Each row is followed by its class.
.25,-.01,.13,.04,-.03,-.04,.35,.02,.12,.05,.37,-.09,-.35,.30,.19,.11,-.25,.03,.17,-.15,.07,.17,.03,.00,.08,.01,.17,-.06,.03,.42,.06,-.28,-.10,.01,-.16,.05,-.06,.13,.25,.05,-.03,-.03,.04,-.13,.10,-.17,-.07,.06,-.03,.08,-.28,.13,.06,-.24,-.06,.00,.08,-.19,-.01,.32,.07,-.05,.07,-.04,-.21,.03,-.15,-.36,.00,-.06,.09,-.17,-.08,.01,.08,.14,.06,-.11,.04,.08 => [88]
.03,.06,.00,.13,-.12,-.12,.11,-.13,-.09,.50,.33,.01,-.05,-.17,-.19,.06,.13,-.08,.09,-.16,.02,.03,.01,.08,.07,.10,.12,-.18,-.19,.16,.04,.09,-.09,.00,.02,-.01,-.17,.09,.03,.10,-.03,-.08,-.08,.10,.08,-.11,-.05,.00,.05,-.02,-.03,-.03,.00,.16,-.11,.05,.13,-.03,-.10,.25,.05,.05,.00,-.09,-.11,.07,-.05,.09,.09,.08,-.01,-.12,-.07,.03,.18,.09,.12,.03,-.02,.16 => [87]
.09,-.03,.03,.27,-.15,.03,.19,.02,.05,.39,.29,-.04,-.50,.02,-.04,.36,.09,-.03,.02,-.16,.11,-.08,-.02,.01,.12,.25,.27,-.34,-.11,.40,.04,-.02,.04,.04,.02,-.01,-.10,-.03,-.03,.15,-.08,-.09,-.17,-.07,-.03,-.13,.01,-.03,.08,.13,-.23,.07,.03,.19,-.11,.08,.20,-.09,-.06,.26,.05,.18,.26,-.08,-.13,.02,-.09,-.08,.19,-.04,.02,-.06,-.08,.08,.09,.15,.29,.00,-.04,.07 => [87]
.30,-.07,.05,.19,-.06,-.05,.31,-.03,.19,-.05,.29,-.11,-.65,.29,.29,.31,-.25,.09,.11,-.19,.07,.24,.02,-.14,.03,.21,.26,-.19,-.01,.59,.02,-.30,.04,-.03,-.14,.11,.03,.07,.14,.10,-.16,-.07,-.12,-.16,.05,-.20,-.06,-.20,.04,.15,-.30,-.05,-.11,-.36,-.02,.04,.11,-.14,-.12,.35,.01,.24,.27,.00,-.34,.05,-.09,-.45,-.09,-.02,.06,.26,-.13,-.11,.02,.09,.00,-.15,.04,-.06 => [88]
.02,.12,.12,.00,-.09,-.10,.18,-.01,-.09,.53,.48,.00,-.05,-.19,-.07,-.04,.09,.07,-.01,.01,.02,.11,.00,.04,.12,.06,.09,-.18,-.09,.20,.01,.09,-.17,-.02,-.19,-.01,-.20,-.03,.06,-.02,.04,-.07,-.11,.17,.01,-.09,.00,.05,.23,-.03,-.09,-.04,-.01,.08,-.09,.13,.10,-.14,-.06,.19,.03,-.01,.04,-.17,-.13,.03,-.12,-.02,.02,.02,.02,.03,-.10,-.01,.07,.14,.08,-.11,.01,.18 => [87]
-.01,.13,.05,-.02,-.06,-.10,.15,-.02,-.20,.54,.53,.15,.11,-.28,-.26,-.19,.16,-.15,.16,.31,-.07,.06,.00,.12,.04,-.07,.06,-.15,-.15,.11,.06,.05,-.21,.12,-.14,.03,-.27,.05,-.03,.16,.06,-.09,-.18,-.05,.03,-.01,.04,.08,.07,-.06,-.04,-.02,-.01,.21,-.12,.04,.17,-.12,-.11,.18,.04,-.13,-.10,-.15,.04,.14,-.18,.07,.02,.19,-.06,-.11,-.07,-.02,.01,.11,.09,-.09,.06,.23 => [87]
.19,-.16,-.02,.51,-.23,-.10,.24,.03,.24,.12,.23,-.12,-.86,.21,.15,.54,-.01,.16,.07,-.32,.09,.16,.03,.02,.33,.33,.37,-.38,-.09,.52,.05,-.18,.16,-.03,.06,.11,.03,.07,.03,.33,-.09,-.04,-.17,-.16,-.04,-.25,-.10,-.26,-.28,.31,-.28,.02,.05,-.24,-.11,.03,.17,-.08,-.06,.33,.03,.44,.34,.09,-.43,-.09,-.06,-.16,.04,-.04,.11,.00,-.11,.11,.09,.21,.08,-.06,-.02,-.02 => [87]
-.07,.06,.06,.03,.01,-.07,.04,-.03,-.17,.45,.39,.09,.04,-.20,-.18,-.11,.08,-.02,.03,-.02,-.01,.03,.02,.05,.05,.03,-.02,-.16,-.07,.16,.03,.09,-.11,.04,-.06,-.11,-.12,.00,.04,-.06,.09,-.05,-.12,.13,-.32,-.01,.00,.09,.04,-.16,-.01,-.03,-.01,.18,-.06,.07,.09,-.08,-.09,.11,.05,-.05,-.20,-.15,-.05,.05,-.12,.02,-.07,.09,-.01,-.06,.05,.01,.11,.12,.12,-.03,.03,.13 => [87]
.19,-.05,.04,.26,-.04,-.08,.30,.01,.17,-.04,.26,-.07,-.55,.04,.19,.21,-.13,.10,.07,-.14,.03,.20,.12,-.03,.18,.11,.23,-.19,-.12,.43,.04,-.26,.08,.05,.06,.02,-.05,.11,-.03,.02,-.09,-.07,-.04,-.15,.01,-.14,-.07,-.17,.01,.14,-.27,.10,.04,-.24,.02,.10,.15,-.01,-.07,.34,.04,.23,.19,-.04,-.32,.09,-.17,-.29,.00,.07,.07,.07,-.08,.06,-.02,.12,.03,-.07,.07,-.01 => [88]
.00,.05,.09,-.04,-.04,-.10,.13,-.06,-.09,.34,.37,.05,.14,-.17,-.04,-.14,.04,-.11,.08,.06,-.01,-.01,-.05,.01,.01,-.04,.16,-.10,-.07,.13,.00,.06,-.13,.08,-.11,.04,-.28,.02,.07,-.08,.09,-.11,-.05,.07,-.03,-.06,.05,.03,.08,-.08,-.15,-.06,.03,-.03,-.01,.02,.03,-.05,-.12,.15,-.01,-.11,-.03,-.11,-.07,.04,-.04,.01,.07,.12,.14,.03,-.05,.00,.04,.08,.09,-.03,.04,.24 => [88]
.07,.01,-.10,.22,-.10,-.10,.16,-.04,-.02,.40,.41,-.08,-.27,-.09,-.10,.10,.04,-.06,.11,-.07,.07,.10,-.06,.01,.05,.12,.26,-.24,-.15,.32,.03,.08,-.02,-.02,.02,-.01,-.16,.07,-.02,.06,-.03,-.05,-.11,.00,-.09,-.06,.00,-.06,.05,.05,-.07,.05,.06,.05,-.13,.07,.17,-.02,-.15,.27,.09,.01,.13,-.21,-.22,-.04,-.09,-.03,.00,.05,.04,.01,-.08,.01,.05,.22,.15,-.10,.03,.17 => [87]
-.08,.07,.04,-.05,-.06,-.11,.09,-.08,-.16,.55,.54,.05,.07,-.27,-.30,-.30,.23,-.15,.10,.07,-.01,.04,-.06,.11,.05,-.01,-.03,-.10,-.18,-.01,.03,.25,-.23,.01,-.12,-.04,-.30,-.02,-.06,-.10,-.02,-.11,-.09,.17,.06,-.03,-.02,.20,.01,-.12,-.03,.01,-.05,.23,-.10,.15,.11,-.12,-.08,.08,.08,-.25,-.16,-.19,.01,.08,-.09,.11,.10,.10,.01,.01,-.02,.01,.02,.08,.18,-.22,.02,.29 => [87]
.15,.08,.23,-.22,.09,-.02,.24,-.02,-.07,.22,.41,.06,.21,.01,.03,-.32,-.14,-.08,.06,.09,.03,.12,-.02,.06,.01,-.19,-.03,.07,.02,.20,.02,.06,-.28,-.01,-.31,.01,-.22,.03,.16,-.19,.06,.04,.09,.10,.08,-.04,.01,.09,.01,-.18,-.06,.02,-.03,.01,-.01,.10,-.03,-.16,-.03,.16,.02,-.08,-.14,-.28,.06,.12,-.05,-.23,-.04,.25,.01,.14,-.10,.01,-.13,.06,.06,-.27,.03,.11 => [88]
.04,.13,.14,-.02,.01,-.04,.18,-.05,-.13,.51,.56,-.01,.06,-.09,-.13,-.28,.08,-.18,.13,.00,-.19,.13,-.04,.10,.15,-.05,-.02,-.07,-.06,.22,.01,.10,-.14,.04,-.21,-.05,-.24,.07,.09,-.08,.10,-.06,-.07,-.01,.00,-.08,.03,.07,.04,-.07,-.11,.02,-.06,.09,-.01,.06,.11,-.10,-.07,.20,.02,-.13,-.12,-.26,-.03,.09,.01,-.04,.12,.18,-.08,.04,-.06,-.03,.11,.16,.14,-.01,.10,.13 => [87]
.14,-.03,.08,.37,-.05,-.20,.29,.01,.33,.23,.38,-.10,-.54,.08,.04,.32,.16,.01,.07,-.17,.09,.12,-.11,.01,.21,.22,.32,-.31,-.08,.48,.00,-.10,.02,.05,-.06,.03,.00,-.12,.27,.13,-.03,-.06,-.16,-.11,.00,-.18,-.05,-.16,.08,.15,-.20,.01,-.02,-.07,-.11,.05,.20,-.09,-.19,.29,.22,.19,.17,-.02,-.35,.02,-.08,-.15,.00,.03,.04,-.03,-.09,.09,.05,.11,.12,-.02,-.02,.13 => [87]
